Below is a small trained network, with its code and all its weights. Each question gives an input and a class and asks what happens when units are switched off, that is, made to give their printed mean instead of their output.

import numpy as np


def w(rows, s, z=0):
    codes = np.array(rows[::2]) - 128.0
    scale = np.full(codes.shape[1], s)
    scale[-1] = z or s
    return codes * scale


def f(y):
    return y / 2 * (1 + np.tanh(0.7978845608 * (y + 0.044715 * y**3)))


def log_softmax(a):
    a = a - a.max(-1, keepdims=True)
    return a - np.log(np.exp(a).sum(-1, keepdims=True))


def net(x, mask):
    res = np.array(x, float).reshape(1, 8) / 4 @ E
    y = f(res @ A[0][:, :-1].T + A[0][:, -1])
    res = res + np.where(mask, y, B[0][:, -1]) @ B[0][:, :-1]
    return log_softmax(res[-1] @ U[:, :-1].T + U[:, -1])


A, B = {}, {}
E = w([
[130,128,126],'x0',
[170,147,102],'x1',
[135,131,123],'x2',
[81,49,2],'x3',
[56,213,87],'x4',
[138,135,119],'x5',
[127,127,129],'x6',
[179,154,94],'x7',
],0.0078)
A[0] = w([
[137,198,152,78],'n1',
[189,182,79,199],'n2',
[104,107,146,73],'n3',
[109,155,111,70],'n4',
[122,115,110,68],'n5',
[88,165,132,106],'n6',
[179,64,136,75],'n7',
[111,99,84,80],'n8',
[133,189,155,106],'n9',
[158,224,122,194],'n10',
[89,65,180,141],'n11',
[150,74,143,85],'n12',
[156,156,176,92],'n13',
[108,187,79,88],'n14',
[124,126,182,194],'n15',
[158,186,128,68],'n16',
[114,106,97,127],'n17',
[126,143,131,215],'n18',
[171,142,81,198],'n19',
[153,5,171,108],'n20',
[199,72,133,175],'n21',
[151,181,157,157],'n22',
[160,119,77,74],'n23',
[117,109,95,93],'n24',
[139,108,150,254],'n25',
[124,150,177,110],'n26',
[126,201,184,65],'n27',
[136,132,117,254],'n28',
[181,152,72,173],'n29',
[198,167,65,169],'n30',
[68,90,150,130],'n31',
[139,123,100,167],'n32',
[123,124,135,236],'n33',
[35,202,100,103],'n34',
[93,147,102,81],'n35',
[63,178,148,81],'n36',
[95,149,91,89],'n37',
[167,146,196,102],'n38',
[74,106,154,169],'n39',
[118,171,94,103],'n40',
[139,153,170,81],'n41',
[94,163,115,83],'n42',
[114,181,83,95],'n43',
[186,173,119,213],'n44',
],0.015,0.0065)
B[0] = w([
[169,50,113,178],'n1',
[97,200,131,227],'n2',
[234,153,76,119],'n3',
[247,99,187,127],'n4',
[215,95,83,120],'n5',
[147,135,163,155],'n6',
[226,139,197,180],'n7',
[166,30,65,174],'n8',
[132,73,127,183],'n9',
[109,128,138,254],'n10',
[149,179,91,198],'n11',
[208,150,169,158],'n12',
[154,115,89,187],'n13',
[187,125,194,180],'n14',
[95,134,67,215],'n15',
[166,115,94,150],'n16',
[122,59,100,171],'n17',
[73,137,131,194],'n18',
[85,118,103,207],'n19',
[148,161,175,255],'n20',
[127,187,201,241],'n21',
[99,89,81,211],'n22',
[156,106,98,150],'n23',
[163,3,114,153],'n24',
[85,165,136,241],'n25',
[142,71,62,175],'n26',
[167,58,108,207],'n27',
[11,161,141,232],'n28',
[105,137,86,201],'n29',
[121,127,133,214],'n30',
[137,158,73,177],'n31',
[97,90,124,169],'n32',
[9,206,77,213],'n33',
[167,174,180,243],'n34',
[196,98,165,147],'n35',
[192,159,152,175],'n36',
[167,98,168,160],'n37',
[130,69,72,221],'n38',
[120,178,72,187],'n39',
[161,136,181,157],'n40',
[179,4,70,162],'n41',
[223,139,186,145],'n42',
[156,117,178,172],'n43',
[95,142,109,230],'n44',
],0.0058,0.0063)
U = w([
[204,27,74,16],'0',
[251,141,193,24],'1',
[98,119,128,253],'2',
[102,118,128,225],'3',
[101,125,121,161],'4',
[134,152,83,148],'5',
[113,144,102,74],'6',
[108,125,133,86],'7',
],0.013,0.0035)

Each question gives the input, the list of numbers given to net, and the class t.
The units are the neurons (one row each of A and B). Each row of codes is followed by its name. A weight is (code - 128) times the scale printed after its matrix; where a second scale follows, it is the last column's (A, B and U).
mask holds one flag per neuron, in row order. A switched-off neuron (its flag False) gives its mean, the last column of its row in B, instead of its output. The means were averaged over made-up inputs and are rounded, as every weight is.
A unit's drop is (log p(t) with every unit on - log p(t) with that unit switched off) / (log p(t) with every unit on - log p(t) with every unit switched off).
The circuit of an input: a set's keep is (log p(t) with only the set's units on - log p(t) with every unit switched off) / (log p(t) with every unit on - log p(t) with every unit switched off). Starting from the 12 units with the biggest drops (on a tie, the unit counted first), units are removed one at a time, each time the one whose removal leaves the highest keep (on an exact tie, the one counted first), for as long as the keep stays at least 0.8.
circuit, biggest first: the units of the circuit, biggest drop first
unit that matters most: the unit with the biggest drop
top k neurons: the k neurons with the biggest drops, biggest first
drop when u is switched off: that unit's drop, to one decimal
input [1,-1,-4,8,0,-5,-5,-3], class 0: circuit, biggest first : [n8 n24]
input [-8,3,-4,2,-8,3,-4,-5], class 1: unit that matters most : n7
input [-2,-1,3,-7,6,-4,1,0], class 0: circuit, biggest first : [n27 n1 n41 n26]
input [1,2,7,6,-8,-5,-3,3], class 1: circuit, biggest first : [n7 n21]
input [-5,-7,-4,-2,-8,-6,8,-4], class 1: circuit, biggest first : [n20 n7]
input [4,4,-8,6,8,3,-4,-1], class 1: top 2 neurons : [n34 n14]
input [-5,-4,8,8,-2,5,-1,-8], class 0: top 2 neurons : [n8 n24]
input [6,7,6,-8,-6,-3,7,-2], class 0: top 2 neurons : [n38 n41]
input [6,3,3,5,-6,0,3,-6], class 1: top 4 neurons : [n7 n20 n12 n21]
input [-8,4,-7,7,-6,0,0,8], class 2: top 2 neurons : [n21 n2]
input [0,7,6,4,7,4,7,-6], class 1: drop when n42 is switched off : 0.1
input [-5,8,0,-8,3,-3,-4,1], class 0: drop when n27 is switched off : 0.1
input [7,-1,2,0,-7,0,-2,0], class 1: drop when n20 is switched off : 0.2
input [-6,-5,-6,5,7,3,6,-7], class 1: unit that matters most : n34
